Below are the code and all the weights of a small trained network. Each question names an input and a target symbol and asks about switching units off, where a switched-off unit gives its printed mean instead of its output.

import numpy as np


def w(rows, s, z=0):
    codes = np.array(rows[::2]) - 128.0
    scale = np.full(codes.shape[1], s)
    scale[-1] = z or s
    return codes * scale


def norm(h):
    return h / np.sqrt((h * h).mean(-1, keepdims=True) + 1e-5)


def f(y):
    return np.maximum(y, 0)


def softmax(a):
    e = np.exp(a - a.max(-1, keepdims=True))
    return e / e.sum(-1, keepdims=True)


def log_softmax(a):
    a = a - a.max(-1, keepdims=True)
    return a - np.log(np.exp(a).sum(-1, keepdims=True))


def net(x, mask):
    ids = ['ΔΛΞΣΨΩαβγεζημτφ'.index(c) for c in x.split()]
    T = len(ids)
    res = E[ids] + P[:T]
    u = 0
    for l in range(2):
        r = norm(res)
        for j in range(2):
            rows = slice(4 * j, 4 * j + 4)
            q, k, v = (r @ M[l][rows].T for M in (Q, K, V))
            z = softmax(np.where(np.tri(T) > 0, q @ k.T / 4**0.5, -1e9)) @ v
            o = O[l][rows]
            res = res + np.where(mask[u + j], z, o[:, -1]) @ o[:, :-1]
        u += 2
        y = f(norm(res) @ A[l][:, :-1].T + A[l][:, -1])
        res = res + np.where(mask[u : u + 8], y, B[l][:, -1]) @ B[l][:, :-1]
        u += 8
    return log_softmax(norm(res)[-1] @ U[:, :-1].T + U[:, -1])


Q, K, V, O, A, B = {}, {}, {}, {}, {}, {}
E = w([
[178,93,51],'Δ',
[141,52,31],'Λ',
[175,87,88],'Ξ',
[117,114,217],'Σ',
[147,96,157],'Ψ',
[140,89,156],'Ω',
[90,107,227],'α',
[142,101,169],'β',
[167,99,118],'γ',
[101,200,112],'ε',
[82,52,167],'ζ',
[105,68,131],'η',
[64,123,248],'μ',
[96,55,126],'τ',
[130,74,158],'φ',
],0.0018)
P = w([
[188,166,165],'0',
[46,2,137],'1',
[103,34,166],'2',
[121,69,165],'3',
[135,106,167],'4',
[142,118,158],'5',
],0.00091)
Q[0] = w([
[78,147,252],'0.h0',
[61,150,250],'0.h0',
[139,115,120],'0.h0',
[79,143,234],'0.h0',
[11,82,107],'0.h1',
[56,68,206],'0.h1',
[86,115,66],'0.h1',
[190,152,176],'0.h1',
],0.0039)
K[0] = w([
[67,243,26],'0.h0',
[83,240,23],'0.h0',
[117,111,141],'0.h0',
[69,241,31],'0.h0',
[71,59,254],'0.h1',
[57,31,139],'0.h1',
[110,140,211],'0.h1',
[162,142,25],'0.h1',
],0.0036)
V[0] = w([
[152,31,188],'0.h0',
[167,60,210],'0.h0',
[127,6,157],'0.h0',
[128,128,128],'0.h0',
[43,98,93],'0.h1',
[66,249,108],'0.h1',
[94,13,110],'0.h1',
[8,73,82],'0.h1',
],0.002)
O[0] = w([
[64,125,217,212],'0.h0',
[79,105,249,202],'0.h0',
[37,166,200,217],'0.h0',
[128,128,128,128],'0.h0',
[65,197,84,152],'0.h1',
[170,243,202,2],'0.h1',
[62,123,24,241],'0.h1',
[41,215,57,177],'0.h1',
],0.0018,0.00059)
A[0] = w([
[127,127,132,113],'0.n0',
[156,36,151,214],'0.n1',
[216,106,81,6],'0.n2',
[66,126,251,169],'0.n3',
[43,121,184,92],'0.n4',
[144,166,25,65],'0.n5',
[248,206,161,38],'0.n6',
[129,128,128,125],'0.n7',
],0.0023,0.0017)
B[0] = w([
[128,128,126,128],'0.n0',
[116,216,77,251],'0.n1',
[82,224,79,132],'0.n2',
[117,120,5,213],'0.n3',
[148,77,39,171],'0.n4',
[59,126,193,144],'0.n5',
[208,65,40,146],'0.n6',
[129,128,127,128],'0.n7',
],0.0023,0.0022)
Q[1] = w([
[85,150,65],'1.h0',
[111,166,103],'1.h0',
[129,161,123],'1.h0',
[102,113,111],'1.h0',
[76,130,79],'1.h1',
[67,116,10],'1.h1',
[141,140,187],'1.h1',
[78,131,113],'1.h1',
],0.011)
K[1] = w([
[229,199,109],'1.h0',
[176,206,103],'1.h0',
[118,185,112],'1.h0',
[194,125,114],'1.h0',
[114,195,230],'1.h1',
[84,249,236],'1.h1',
[164,56,85],'1.h1',
[164,174,253],'1.h1',
],0.0051)
V[1] = w([
[84,188,115],'1.h0',
[55,170,122],'1.h0',
[51,169,120],'1.h0',
[92,207,106],'1.h0',
[66,180,115],'1.h1',
[17,126,152],'1.h1',
[127,254,134],'1.h1',
[230,147,102],'1.h1',
],0.0042)
O[1] = w([
[125,166,79,146],'1.h0',
[152,138,65,125],'1.h0',
[155,134,53,135],'1.h0',
[116,196,75,176],'1.h0',
[113,172,181,254],'1.h1',
[51,111,177,158],'1.h1',
[127,253,141,205],'1.h1',
[200,162,86,124],'1.h1',
],0.0043,0.00053)
A[1] = w([
[102,188,133,112],'1.n0',
[43,64,223,167],'1.n1',
[103,180,129,98],'1.n2',
[60,118,27,9],'1.n3',
[128,128,128,126],'1.n4',
[156,218,175,73],'1.n5',
[193,111,2,222],'1.n6',
[100,105,170,118],'1.n7',
],0.0042,0.0016)
B[1] = w([
[79,105,97,181],'1.n0',
[195,200,189,250],'1.n1',
[80,111,98,172],'1.n2',
[154,1,108,174],'1.n3',
[127,128,127,128],'1.n4',
[94,46,53,181],'1.n5',
[161,232,137,253],'1.n6',
[137,169,150,163],'1.n7',
],0.0042,0.0026)
U = w([
[86,89,118,115],'Δ',
[174,50,12,52],'Λ',
[245,225,77,253],'Ξ',
[128,82,148,102],'Σ',
[78,99,134,149],'Ψ',
[83,88,108,89],'Ω',
[68,217,209,123],'α',
[212,85,99,85],'β',
[186,75,144,174],'γ',
[116,180,209,57],'ε',
[168,159,223,128],'ζ',
[98,97,133,148],'η',
[140,101,140,91],'μ',
[143,88,149,94],'τ',
[63,191,56,164],'φ',
],0.011,0.0031)

Each question gives the input, a string of symbols that net reads in full, and the target symbol t.
The units are the heads (4 rows each of Q, K, V and O) and the neurons (one row each of A and B). Each row of codes is followed by its name. A weight is (code - 128) times the scale printed after its matrix; where a second scale follows, it is the last column's (O, A, B and U).
mask holds one flag per unit, layer by layer, with each layer's heads first. A switched-off unit (its flag False) gives its mean, the last column of its rows in O or B, instead of its output. The means were averaged over made-up inputs and are rounded, as every weight is.
A unit's drop is (log p(t) with every unit on - log p(t) with that unit switched off) / (log p(t) with every unit on - log p(t) with every unit switched off).
The circuit of an input: a set's keep is (log p(t) with only the set's units on - log p(t) with every unit switched off) / (log p(t) with every unit on - log p(t) with every unit switched off). Starting from the 12 units with the biggest drops (on a tie, the unit counted first), units are removed one at a time, each time the one whose removal leaves the highest keep (on an exact tie, the one counted first), for as long as the keep stays at least 0.8.
units of the circuit, in order: the units of the circuit, biggest drop first
top k neurons: the k neurons with the biggest drops, biggest first
heads that matter: for each layer, one digit per head in row order, 1 if its drop is at least 0.15 and else 0, layers parted by /
drop when u is switched off: that unit's drop, to one decimal
input Σ ε φ Σ ε Ξ, target φ: units of the circuit, in order : (1.h1; 1.h0)
input Σ Λ ε α γ Ξ, target Λ: heads that matter : 11 / 11
input Ξ φ ε ε α, target φ: heads that matter : 10 / 01
input Δ ε Ω, target α: units of the circuit, in order : (1.h1; 0.h1)
input Σ ε Δ φ, target Λ: heads that matter : 11 / 00
input Δ Ω ε, target α: units of the circuit, in order : (1.h1)
input φ ε Δ ε Ξ, target φ: heads that matter : 10 / 11
input Σ Δ Ψ ε, target Λ: units of the circuit, in order : (0.h1; 1.n3; 1.h1)
input ε ζ ε Σ Ψ, target φ: heads that matter : 10 / 01
input ε Λ α, target Ξ: heads that matter : 00 / 01
input α ε ε Σ, target φ: units of the circuit, in order : (1.h0; 1.h1; 0.n3)
input ε Ξ τ, target Ξ: heads that matter : 00 / 01
input Δ Ω ε φ, target α: heads that matter : 11 / 01
input ε Σ β Δ μ, target Ξ: heads that matter : 11 / 01
input ε Λ Ξ Λ, target Ξ: units of the circuit, in order : (1.n6)
input γ ε ε γ, target φ: heads that matter : 01 / 01
input Σ Σ ε Ξ Ω, target Λ: top 2 neurons : (0.n3; 0.n1)
input ε ε Ξ Λ, target φ: heads that matter : 11 / 01
input ε ε Λ α, target φ: top 2 neurons : (0.n6; 0.n5)
input ε Ξ ε Ξ Δ, target φ: top neuron : (0.n5)
input ε ε Ω, target φ: heads that matter : 11 / 01
input γ ε Δ Δ ε β, target φ: drop when 0.n1 is switched off : 0.2
input Ψ ε Ω γ ε β, target φ: drop when 0.h1 is switched off : -0.2
input Δ Δ Ξ ε ζ Ξ, target α: drop when 1.h1 is switched off : 1.2
